Below are the code and all the weights of a small trained network. Each question names an input and a class and asks about switching units off, where a switched-off unit gives its printed mean instead of its output.

import numpy as np


def w(rows, s, z=0):
    codes = np.array(rows[::2]) - 128.0
    scale = np.full(codes.shape[1], s)
    scale[-1] = z or s
    return codes * scale


def norm(h):
    return h / np.sqrt((h * h).mean(-1, keepdims=True) + 1e-5)


def f(y):
    return y / 2 * (1 + np.tanh(0.7978845608 * (y + 0.044715 * y**3)))


def log_softmax(a):
    a = a - a.max(-1, keepdims=True)
    return a - np.log(np.exp(a).sum(-1, keepdims=True))


def net(x, mask):
    res = np.array(x, float).reshape(1, 8) / 4 @ E
    u = 0
    for l in range(4):
        y = f(norm(res) @ A[l][:, :-1].T + A[l][:, -1])
        res = res + np.where(mask[u : u + 5], y, B[l][:, -1]) @ B[l][:, :-1]
        u += 5
    return log_softmax(norm(res)[-1] @ U[:, :-1].T + U[:, -1])


A, B = {}, {}
E = w([
[119,178,205,156,54,108,163,251,93],'x0',
[155,109,151,62,92,101,51,104,184],'x1',
[84,122,77,101,130,39,97,101,163],'x2',
[82,159,141,178,181,136,177,88,95],'x3',
[116,156,118,115,110,65,172,155,110],'x4',
[159,139,170,80,138,136,132,138,149],'x5',
[169,129,88,110,167,195,140,182,110],'x6',
[147,179,166,84,178,63,42,155,192],'x7',
],0.021)
A[0] = w([
[121,110,89,177,143,165,159,111,124,13],'0.n1',
[92,109,151,203,104,186,226,54,74,30],'0.n2',
[164,108,167,139,111,112,183,99,121,43],'0.n3',
[174,75,177,24,21,217,95,87,151,47],'0.n4',
[60,120,135,250,55,72,252,33,58,2],'0.n5',
],0.017,0.016)
B[0] = w([
[69,229,61,99,161,159,159,242,41,143],'0.n1',
[8,120,179,119,131,147,171,161,97,232],'0.n2',
[161,156,131,130,108,190,82,94,107,127],'0.n3',
[213,200,151,87,77,215,16,5,125,191],'0.n4',
[167,104,132,166,29,102,117,105,106,248],'0.n5',
],0.011,0.013)
A[1] = w([
[123,119,93,146,79,171,157,226,81,125],'1.n1',
[100,129,115,91,71,2,157,109,142,124],'1.n2',
[94,87,22,129,202,162,154,19,125,70],'1.n3',
[80,107,91,212,137,196,211,26,72,46],'1.n4',
[142,147,143,82,116,144,247,144,80,4],'1.n5',
],0.051,0.0042)
B[1] = w([
[149,136,115,136,92,62,153,159,145,207],'1.n1',
[76,107,38,131,94,119,171,113,51,196],'1.n2',
[253,171,134,78,113,132,87,103,197,211],'1.n3',
[28,110,90,153,92,115,165,159,42,253],'1.n4',
[197,140,151,165,182,123,184,171,113,194],'1.n5',
],0.039,0.053)
A[2] = w([
[103,152,187,122,220,101,158,80,153,68],'2.n1',
[66,164,144,103,138,37,102,63,143,106],'2.n2',
[176,144,102,142,106,126,132,143,115,254],'2.n3',
[105,135,124,132,125,43,97,116,193,101],'2.n4',
[103,167,122,166,254,121,152,66,123,128],'2.n5',
],0.062,0.0068)
B[2] = w([
[166,169,27,108,43,42,38,126,151,134],'2.n1',
[62,115,151,192,36,73,99,193,147,148],'2.n2',
[134,90,64,164,46,153,27,144,88,253],'2.n3',
[49,114,129,120,147,128,103,86,85,155],'2.n4',
[174,32,6,137,86,221,13,97,39,134],'2.n5',
],0.022,0.04)
A[3] = w([
[78,79,130,91,252,120,199,151,215,148],'3.n1',
[91,112,129,147,206,79,192,31,173,250],'3.n2',
[73,122,145,147,128,242,196,139,30,46],'3.n3',
[144,122,229,92,176,183,235,87,217,17],'3.n4',
[93,103,122,159,183,117,237,28,249,140],'3.n5',
],0.04,0.0021)
B[3] = w([
[180,123,140,151,115,35,112,60,157,128],'3.n1',
[106,145,131,112,2,110,107,66,187,127],'3.n2',
[66,132,119,96,95,84,46,127,165,253],'3.n3',
[117,120,85,100,131,142,73,144,165,128],'3.n4',
[109,143,184,133,93,162,146,157,100,128],'3.n5',
],0.037,0.027)
U = w([
[53,125,219,121,162,166,54,115,182,8],'0',
[195,150,105,71,116,190,58,71,166,208],'1',
[116,123,185,112,254,157,218,62,190,14],'2',
[38,125,67,150,99,62,169,152,75,255],'3',
[218,177,170,172,172,114,210,205,128,22],'4',
],0.013,0.0051)

Each question gives the input, the list of numbers given to net, and the class t.
The units are the neurons (one row each of A and B). Each row of codes is followed by its name. A weight is (code - 128) times the scale printed after its matrix; where a second scale follows, it is the last column's (A, B and U).
mask holds one flag per neuron, layer by layer. A switched-off neuron (its flag False) gives its mean, the last column of its row in B, instead of its output. The means were averaged over made-up inputs and are rounded, as every weight is.
A unit's drop is (log p(t) with every unit on - log p(t) with that unit switched off) / (log p(t) with every unit on - log p(t) with every unit switched off).
most important unit: the unit with the biggest drop
top k neurons: the k neurons with the biggest drops, biggest first
top k neurons in layer l: the k neurons of layer l with the biggest drops, biggest first
drop when u is switched off: that unit's drop, to one decimal
input [3,5,4,-3,-8,-4,0,-1], class 1: most important unit	1.n4
input [8,-2,-5,-5,-8,7,2,-6], class 4: top 2 neurons	(1.n4 1.n2)
input [0,5,5,-1,2,-7,6,-1], class 1: top 4 neurons	(1.n4 0.n5 1.n3 0.n2)
input [-7,-4,4,5,4,7,-3,7], class 1: top 2 neurons	(1.n3 1.n4)
input [4,7,-3,-5,6,0,-1,-6], class 1: top 4 neurons	(0.n4 1.n4 1.n2 1.n1)
input [5,3,-5,2,6,0,8,7], class 4: top 4 neurons	(1.n4 1.n2 3.n3 1.n5)
input [1,6,-2,-6,-6,-2,-5,6], class 0: top 3 neurons	(1.n5 1.n3 1.n2)
input [-5,5,-6,-7,0,-2,-1,6], class 1: top 4 neurons	(1.n4 1.n1 0.n4 1.n2)
input [3,-4,-8,-8,5,6,6,-6], class 4: top 2 neurons	(1.n5 1.n4)
input [-3,-8,-5,-3,-7,0,5,4], class 1: top 2 neurons in layer 1	(1.n3 1.n2)
input [5,-6,-6,5,-8,2,-8,8], class 1: drop when 1.n2 is switched off	0.4
input [-7,3,4,6,-8,-8,-4,1], class 1: drop when 1.n3 is switched off	1.1
input [3,-1,-3,4,2,4,5,0], class 4: drop when 1.n5 is switched off	0.5
input [5,2,-8,1,4,2,7,6], class 4: top neuron	(1.n4)
